Here is a tiny trained network, its code and every weight. The questions are about switching its units off for an input and a class, where a switched-off unit gives its printed mean instead of its output.

import numpy as np


def w(rows, s, z=0):
    codes = np.array(rows[::2]) - 128.0
    scale = np.full(codes.shape[1], s)
    scale[-1] = z or s
    return codes * scale


def f(y):
    return np.maximum(y, 0)


def log_softmax(a):
    a = a - a.max(-1, keepdims=True)
    return a - np.log(np.exp(a).sum(-1, keepdims=True))


def net(x, mask):
    res = np.array(x, float).reshape(1, 7) / 4 @ E
    y = f(res @ A[0][:, :-1].T + A[0][:, -1])
    res = res + np.where(mask, y, B[0][:, -1]) @ B[0][:, :-1]
    return log_softmax(res[-1] @ U[:, :-1].T + U[:, -1])


A, B = {}, {}
E = w([
[128,128,127,127,128],'x0',
[128,128,126,127,128],'x1',
[128,128,129,128,128],'x2',
[119,247,120,235,145],'x3',
[244,143,100,115,161],'x4',
[95,147,126,80,253],'x5',
[128,128,124,128,128],'x6',
],0.012)
A[0] = w([
[185,131,123,132,143,58],'N1',
[137,129,138,125,109,96],'N2',
[155,134,131,122,135,36],'N3',
[118,131,141,122,179,73],'N4',
[142,124,144,93,118,83],'N5',
[132,141,101,145,83,99],'N6',
[101,135,115,105,201,84],'N7',
[122,132,122,137,151,116],'N8',
[127,217,127,171,133,110],'N9',
[126,186,119,157,128,102],'N10',
[201,137,132,125,142,54],'N11',
[100,151,120,162,127,101],'N12',
[165,131,115,124,137,65],'N13',
[6,108,124,133,96,1],'N14',
[116,166,91,157,131,118],'N15',
[129,141,120,137,128,117],'N16',
[133,46,123,59,115,115],'N17',
[76,125,144,130,118,17],'N18',
[117,71,105,108,128,99],'N19',
[77,122,128,130,115,7],'N20',
[157,137,113,118,131,17],'N21',
[119,125,147,126,162,34],'N22',
[44,126,119,141,103,34],'N23',
[109,136,123,120,182,80],'N24',
[151,142,124,162,38,87],'N25',
[151,98,131,133,58,79],'N26',
[114,125,119,159,135,117],'N27',
[236,135,117,135,154,47],'N28',
[147,125,143,139,92,56],'N29',
[131,121,118,146,94,63],'N30',
[142,115,154,146,125,26],'N31',
[152,118,138,149,80,73],'N32',
[203,126,132,126,142,65],'N33',
[122,124,158,134,130,70],'N34',
[132,94,138,143,143,92],'N35',
[122,91,118,119,131,98],'N36',
[104,143,129,107,177,45],'N37',
[107,127,135,107,209,81],'N38',
[143,84,133,83,117,89],'N39',
[169,144,112,115,131,49],'N40',
[120,128,133,120,134,73],'N41',
[154,176,152,159,139,91],'N42',
],0.023,0.0049)
B[0] = w([
[68,143,116,136,132,173],'N1',
[141,130,113,132,132,146],'N2',
[102,123,123,142,126,143],'N3',
[160,138,81,128,122,173],'N4',
[133,115,159,127,116,156],'N5',
[172,130,91,134,120,185],'N6',
[185,126,51,114,130,206],'N7',
[147,135,117,145,138,151],'N8',
[162,134,243,130,143,250],'N9',
[157,115,199,118,130,207],'N10',
[60,130,112,128,122,185],'N11',
[128,117,184,125,124,186],'N12',
[92,126,121,136,116,157],'N13',
[3,125,102,131,126,239],'N14',
[148,133,189,141,127,193],'N15',
[137,128,145,129,122,148],'N16',
[173,130,254,135,130,248],'N17',
[75,114,117,126,120,170],'N18',
[149,146,188,132,126,186],'N19',
[73,129,121,139,126,166],'N20',
[96,129,120,142,129,146],'N21',
[150,131,99,134,124,151],'N22',
[40,130,113,117,121,206],'N23',
[167,131,76,125,128,181],'N24',
[201,136,39,124,148,247],'N25',
[197,128,57,120,135,215],'N26',
[126,138,155,125,119,157],'N27',
[23,123,102,124,129,219],'N28',
[153,125,92,139,138,169],'N29',
[155,131,92,124,122,168],'N30',
[139,128,118,131,118,134],'N31',
[167,131,72,124,130,192],'N32',
[62,120,111,116,113,186],'N33',
[116,131,128,140,125,134],'N34',
[131,137,140,129,128,140],'N35',
[146,119,160,112,122,161],'N36',
[170,123,73,121,119,179],'N37',
[187,131,52,138,139,209],'N38',
[143,123,203,130,136,197],'N39',
[81,135,119,139,132,161],'N40',
[146,117,129,155,116,134],'N41',
[151,116,192,120,106,196],'N42',
],0.046,0.019)
U = w([
[209,77,221,193,163,251],'0',
[250,86,2,186,174,76],'1',
[25,75,87,195,140,33],'2',
],0.0047,0.0027)

Each question gives the input, the list of numbers given to net, and the class t.
The units are the neurons (one row each of A and B). Each row of codes is followed by its name. A weight is (code - 128) times the scale printed after its matrix; where a second scale follows, it is the last column's (A, B and U).
mask holds one flag per neuron, in row order. A switched-off neuron (its flag False) gives its mean, the last column of its row in B, instead of its output. The means were averaged over made-up inputs and are rounded, as every weight is.
A unit's drop is (log p(t) with every unit on - log p(t) with that unit switched off) / (log p(t) with every unit on - log p(t) with every unit switched off).
most important unit: the unit with the biggest drop
top k neurons: the k neurons with the biggest drops, biggest first
drop when u is switched off: that unit's drop, to one decimal
input [-7,-7,8,-7,-8,-8,8], class 1: top 2 neurons -> N26, N25
input [2,2,-1,6,8,-7,7], class 2: top neuron -> N28
input [0,-4,-2,-1,-2,1,-1], class 2: top 3 neurons -> N9, N25, N17
input [-6,3,4,7,6,-7,7], class 0: top 4 neurons -> N9, N42, N10, N15
input [5,7,3,4,5,-4,-8], class 2: top 4 neurons -> N28, N17, N11, N33
input [-1,-8,-7,-7,-1,-8,1], class 1: top 4 neurons -> N26, N25, N9, N32
input [3,-3,-4,-1,7,-6,-1], class 2: top 3 neurons -> N28, N33, N11
input [-8,-1,3,8,8,4,3], class 0: top 2 neurons -> N9, N10
input [1,6,1,8,8,8,1], class 0: top 4 neurons -> N9, N42, N10, N25
input [-6,-8,-6,-1,-2,1,1], class 2: top 3 neurons -> N9, N25, N17
input [-4,-6,-6,-4,-5,3,4], class 2: top 2 neurons -> N14, N9
input [-4,-4,3,5,-6,5,-3], class 2: top 4 neurons -> N14, N17, N23, N25
input [-8,5,1,4,-7,-5,4], class 2: drop when N14 is switched off -> 1.2
input [-3,-5,-5,2,-7,-8,-6], class 1: most important unit -> N25
